Below are the code and all the weights of a small trained network. Each question names an input and a target symbol and asks about switching units off, where a switched-off unit gives its printed mean instead of its output.

import numpy as np


def w(rows, s, z=0):
    codes = np.array(rows[::2]) - 128.0
    scale = np.full(codes.shape[1], s)
    scale[-1] = z or s
    return codes * scale


def norm(h):
    return h / np.sqrt((h * h).mean(-1, keepdims=True) + 1e-5)


def f(y):
    return np.maximum(y, 0)


def softmax(a):
    e = np.exp(a - a.max(-1, keepdims=True))
    return e / e.sum(-1, keepdims=True)


def log_softmax(a):
    a = a - a.max(-1, keepdims=True)
    return a - np.log(np.exp(a).sum(-1, keepdims=True))


def net(x, mask):
    ids = ['αγδζηθλξφ'.index(c) for c in x.split()]
    T = len(ids)
    res = E[ids] + P[:T]
    u = 0
    for l in range(2):
        r = norm(res)
        for j in range(3):
            rows = slice(3 * j, 3 * j + 3)
            q, k, v = (r @ M[l][rows].T for M in (Q, K, V))
            z = softmax(np.where(np.tri(T) > 0, q @ k.T / 3**0.5, -1e9)) @ v
            o = O[l][rows]
            res = res + np.where(mask[u + j], z, o[:, -1]) @ o[:, :-1]
        u += 3
        y = f(norm(res) @ A[l][:, :-1].T + A[l][:, -1])
        res = res + np.where(mask[u : u + 4], y, B[l][:, -1]) @ B[l][:, :-1]
        u += 4
    return log_softmax(norm(res)[-1] @ U[:, :-1].T + U[:, -1])


Q, K, V, O, A, B = {}, {}, {}, {}, {}, {}
E = w([
[130,171,139,54,25,147,185,117],'α',
[168,119,112,88,179,90,85,228],'γ',
[94,73,64,167,205,125,84,136],'δ',
[39,100,121,147,41,90,64,212],'ζ',
[166,124,129,141,52,234,95,160],'η',
[48,118,190,234,103,147,90,48],'θ',
[64,167,106,62,122,202,85,153],'λ',
[108,99,120,142,108,60,246,154],'ξ',
[85,8,228,96,131,195,128,169],'φ',
],0.019)
P = w([
[131,106,132,71,117,114,137,64],'0',
[43,109,135,142,26,213,98,234],'1',
[51,133,119,107,16,168,157,198],'2',
[68,70,120,136,62,158,84,255],'3',
[62,146,144,70,7,141,174,187],'4',
[126,148,132,46,51,134,157,211],'5',
[73,126,138,79,49,147,128,179],'6',
[55,94,135,74,40,151,121,156],'7',
[112,93,136,52,81,125,104,186],'8',
[81,82,139,68,82,137,100,168],'9',
[115,78,147,43,91,125,91,154],'10',
[93,80,138,40,77,133,60,173],'11',
[118,73,131,27,30,137,67,179],'12',
],0.0077)
Q[0] = w([
[67,117,226,108,124,102,113,176],'L0H0',
[91,26,167,75,81,143,110,187],'L0H0',
[59,196,105,111,112,135,125,123],'L0H0',
[136,71,178,126,72,127,95,127],'L0H1',
[106,130,127,133,223,254,132,163],'L0H1',
[4,90,73,107,81,178,171,219],'L0H1',
[102,171,161,238,160,103,157,141],'L0H2',
[242,108,142,142,176,71,143,14],'L0H2',
[66,131,206,72,132,214,137,154],'L0H2',
],0.0076)
K[0] = w([
[219,105,201,130,95,185,170,110],'L0H0',
[171,41,181,60,188,250,138,116],'L0H0',
[121,186,76,45,150,146,116,73],'L0H0',
[141,136,91,142,173,86,108,2],'L0H1',
[95,79,103,112,48,139,133,151],'L0H1',
[170,58,136,99,126,126,123,68],'L0H1',
[200,163,139,73,124,156,164,204],'L0H2',
[67,206,84,172,160,141,163,224],'L0H2',
[202,128,124,39,127,91,101,140],'L0H2',
],0.0069)
V[0] = w([
[26,217,93,189,129,169,204,211],'L0H0',
[202,130,151,176,87,105,160,78],'L0H0',
[90,127,45,156,135,185,180,55],'L0H0',
[117,164,55,144,108,158,119,222],'L0H1',
[41,132,203,35,84,127,12,153],'L0H1',
[106,111,160,179,74,150,207,176],'L0H1',
[151,71,127,194,118,63,1,153],'L0H2',
[134,57,196,202,152,78,248,96],'L0H2',
[180,52,143,62,215,207,175,178],'L0H2',
],0.0072)
O[0] = w([
[183,75,95,168,86,68,18,107,150],'L0H0',
[72,65,152,178,129,168,209,175,53],'L0H0',
[150,1,103,91,126,117,106,183,94],'L0H0',
[203,145,187,127,105,143,52,138,162],'L0H1',
[81,181,124,98,106,69,81,98,254],'L0H1',
[141,60,141,104,72,166,98,42,175],'L0H1',
[105,208,212,148,89,133,167,137,119],'L0H2',
[162,99,81,140,44,172,210,139,79],'L0H2',
[198,36,125,56,107,76,152,50,149],'L0H2',
],0.0077,0.0084)
A[0] = w([
[149,144,15,184,171,153,103,2,214],'L0N0',
[147,91,154,152,50,249,139,147,253],'L0N1',
[139,115,224,244,118,191,120,84,198],'L0N2',
[205,110,93,206,75,86,236,154,160],'L0N3',
],0.0071,0.003)
B[0] = w([
[103,35,116,206,19,195,80,77,187],'L0N0',
[190,208,134,42,109,54,42,186,253],'L0N1',
[129,135,118,235,190,99,255,178,184],'L0N2',
[214,147,170,157,92,25,68,31,153],'L0N3',
],0.0065,0.0046)
Q[1] = w([
[156,36,123,99,185,194,184,212],'L1H0',
[63,147,157,74,211,167,203,126],'L1H0',
[209,18,97,184,251,193,169,68],'L1H0',
[166,163,124,250,205,145,175,156],'L1H1',
[116,214,97,92,203,123,169,155],'L1H1',
[196,134,76,190,225,160,229,147],'L1H1',
[148,213,43,124,202,113,239,149],'L1H2',
[137,171,77,84,126,123,105,167],'L1H2',
[117,103,58,186,254,146,126,82],'L1H2',
],0.0058)
K[1] = w([
[56,169,140,166,119,66,108,169],'L1H0',
[96,140,1,144,111,36,152,146],'L1H0',
[130,140,110,149,132,52,157,185],'L1H0',
[169,119,83,131,43,114,130,147],'L1H1',
[126,134,118,145,28,154,79,104],'L1H1',
[154,130,127,194,58,236,44,115],'L1H1',
[171,53,199,135,132,106,66,109],'L1H2',
[39,110,152,169,91,123,90,86],'L1H2',
[148,110,159,85,78,85,122,120],'L1H2',
],0.0077)
V[1] = w([
[208,165,104,152,61,149,173,61],'L1H0',
[88,164,2,130,126,164,136,81],'L1H0',
[81,106,64,160,173,50,106,126],'L1H0',
[117,148,95,116,156,30,136,170],'L1H1',
[120,180,155,166,111,45,192,49],'L1H1',
[84,122,218,147,79,136,111,156],'L1H1',
[168,95,114,159,192,165,64,73],'L1H2',
[106,67,122,91,127,221,210,175],'L1H2',
[89,119,187,84,168,128,117,57],'L1H2',
],0.011)
O[1] = w([
[241,160,201,249,88,96,92,198,73],'L1H0',
[109,190,99,192,42,83,59,2,77],'L1H0',
[90,154,2,136,90,143,189,130,90],'L1H0',
[178,150,25,86,152,27,217,150,196],'L1H1',
[155,76,74,156,45,30,137,135,108],'L1H1',
[29,22,146,162,99,157,140,137,181],'L1H1',
[111,137,73,136,100,226,109,56,93],'L1H2',
[120,127,221,43,160,53,107,103,2],'L1H2',
[121,95,181,122,1,162,181,3,152],'L1H2',
],0.0086,0.009)
A[1] = w([
[152,2,97,127,154,115,53,215,254],'L1N0',
[156,78,76,105,95,67,184,131,184],'L1N1',
[184,120,214,152,127,107,87,53,152],'L1N2',
[130,212,186,175,59,166,127,97,100],'L1N3',
],0.0067,0.0029)
B[1] = w([
[128,254,69,50,11,228,192,107,255],'L1N0',
[157,48,152,110,103,94,104,53,197],'L1N1',
[153,166,116,139,63,184,246,115,150],'L1N2',
[80,233,214,176,205,164,184,247,146],'L1N3',
],0.007,0.0075)
U = w([
[159,141,208,107,60,99,102,90,48],'α',
[165,170,113,110,191,108,174,148,208],'γ',
[163,110,64,139,108,190,141,72,83],'δ',
[67,101,132,110,102,43,73,213,4],'ζ',
[234,99,160,165,121,170,64,177,220],'η',
[110,144,127,209,76,175,198,165,145],'θ',
[122,155,156,104,124,88,2,51,159],'λ',
[214,52,76,133,78,90,158,149,124],'ξ',
[142,22,165,72,128,183,163,145,143],'φ',
],0.007,0.0038)

Each question gives the input, a string of symbols that net reads in full, and the target symbol t.
The units are the heads (3 rows each of Q, K, V and O) and the neurons (one row each of A and B). Each row of codes is followed by its name. A weight is (code - 128) times the scale printed after its matrix; where a second scale follows, it is the last column's (O, A, B and U).
mask holds one flag per unit, layer by layer, with each layer's heads first. A switched-off unit (its flag False) gives its mean, the last column of its rows in O or B, instead of its output. The means were averaged over made-up inputs and are rounded, as every weight is.
A unit's drop is (log p(t) with every unit on - log p(t) with that unit switched off) / (log p(t) with every unit on - log p(t) with every unit switched off).
The circuit of an input: a set's keep is (log p(t) with only the set's units on - log p(t) with every unit switched off) / (log p(t) with every unit on - log p(t) with every unit switched off). Starting from the 12 units with the biggest drops (on a tie, the unit counted first), units are removed one at a time, each time the one whose removal leaves the highest keep (on an exact tie, the one counted first), for as long as the keep stays at least 0.8.
units of the circuit, in order: the units of the circuit, biggest drop first
k most important neurons: the k neurons with the biggest drops, biggest first
k most important neurons of layer l: the k neurons of layer l with the biggest drops, biggest first
which heads matter: for each layer, one digit per head in row order, 1 if its drop is at least 0.15 and else 0, layers parted by /
drop when u is switched off: that unit's drop, to one decimal
input θ ζ α α λ, target ζ: units of the circuit, in order -> L0H2; L1H2; L0H0
input λ δ δ α, target δ: which heads matter -> 001 / 101
input γ ζ α α φ θ η λ α α ξ δ θ, target ξ: units of the circuit, in order -> L1H1
input η η α η ζ δ, target φ: which heads matter -> 101 / 110
input α ζ λ, target λ: units of the circuit, in order -> L1H0; L0H2; L1H1; L1N0
input ξ ζ φ ζ λ γ ζ α φ φ η ζ, target φ: units of the circuit, in order -> L1H0; L0N1
input η ζ η θ α λ φ λ α, target φ: which heads matter -> 100 / 110
input δ θ γ η φ θ, target γ: units of the circuit, in order -> L0H1; L1H1
input δ γ η, target γ: which heads matter -> 110 / 010
input ξ φ λ θ λ γ α θ, target θ: 3 most important neurons -> L1N2; L0N2; L0N3
input α γ λ, target λ: units of the circuit, in order -> L1H0; L1N0
input η γ λ α, target φ: 2 most important neurons -> L0N1; L1N0
input γ φ η γ γ ζ ξ α δ ξ γ α, target ξ: units of the circuit, in order -> L1H1; L1N0
input δ α α φ ζ ζ δ ζ γ γ, target γ: units of the circuit, in order -> L0H1; L0H0; L1H1
input α λ α, target λ: most important neuron -> L1N0
input δ θ ξ γ δ, target γ: units of the circuit, in order -> L0H1; L1H1
input α γ δ ξ γ γ γ δ α θ, target θ: which heads matter -> 000 / 000
input α φ α γ α λ α θ η γ, target λ: units of the circuit, in order -> L0H2; L1H0; L0H1; L1H1
input δ θ φ, target γ: units of the circuit, in order -> L0H1; L1H1
input ξ γ α η α, target η: which heads matter -> 011 / 100
input δ δ η φ φ γ ξ, target φ: units of the circuit, in order -> L1H0
input γ α ξ δ η α, target ξ: 2 most important neurons of layer 1 -> L1N0; L1N1
input η λ φ φ γ λ φ ζ γ γ φ φ θ, target φ: which heads matter -> 000 / 100
input γ α α φ δ ζ δ γ α α δ, target ξ: 3 most important neurons -> L0N0; L0N1; L1N1
input θ δ α δ ζ δ α, target ζ: 2 most important neurons -> L1N0; L0N2
input γ θ α θ δ θ, target ξ: drop when L0H0 is switched off -> 0.1
input δ η α, target γ: drop when L1H1 is switched off -> 0.9
input η δ γ ξ ξ ξ ζ φ φ λ, target φ: drop when L0H2 is switched off -> 0.2
input α λ λ ζ θ α, target λ: drop when L0H0 is switched off -> 0.3
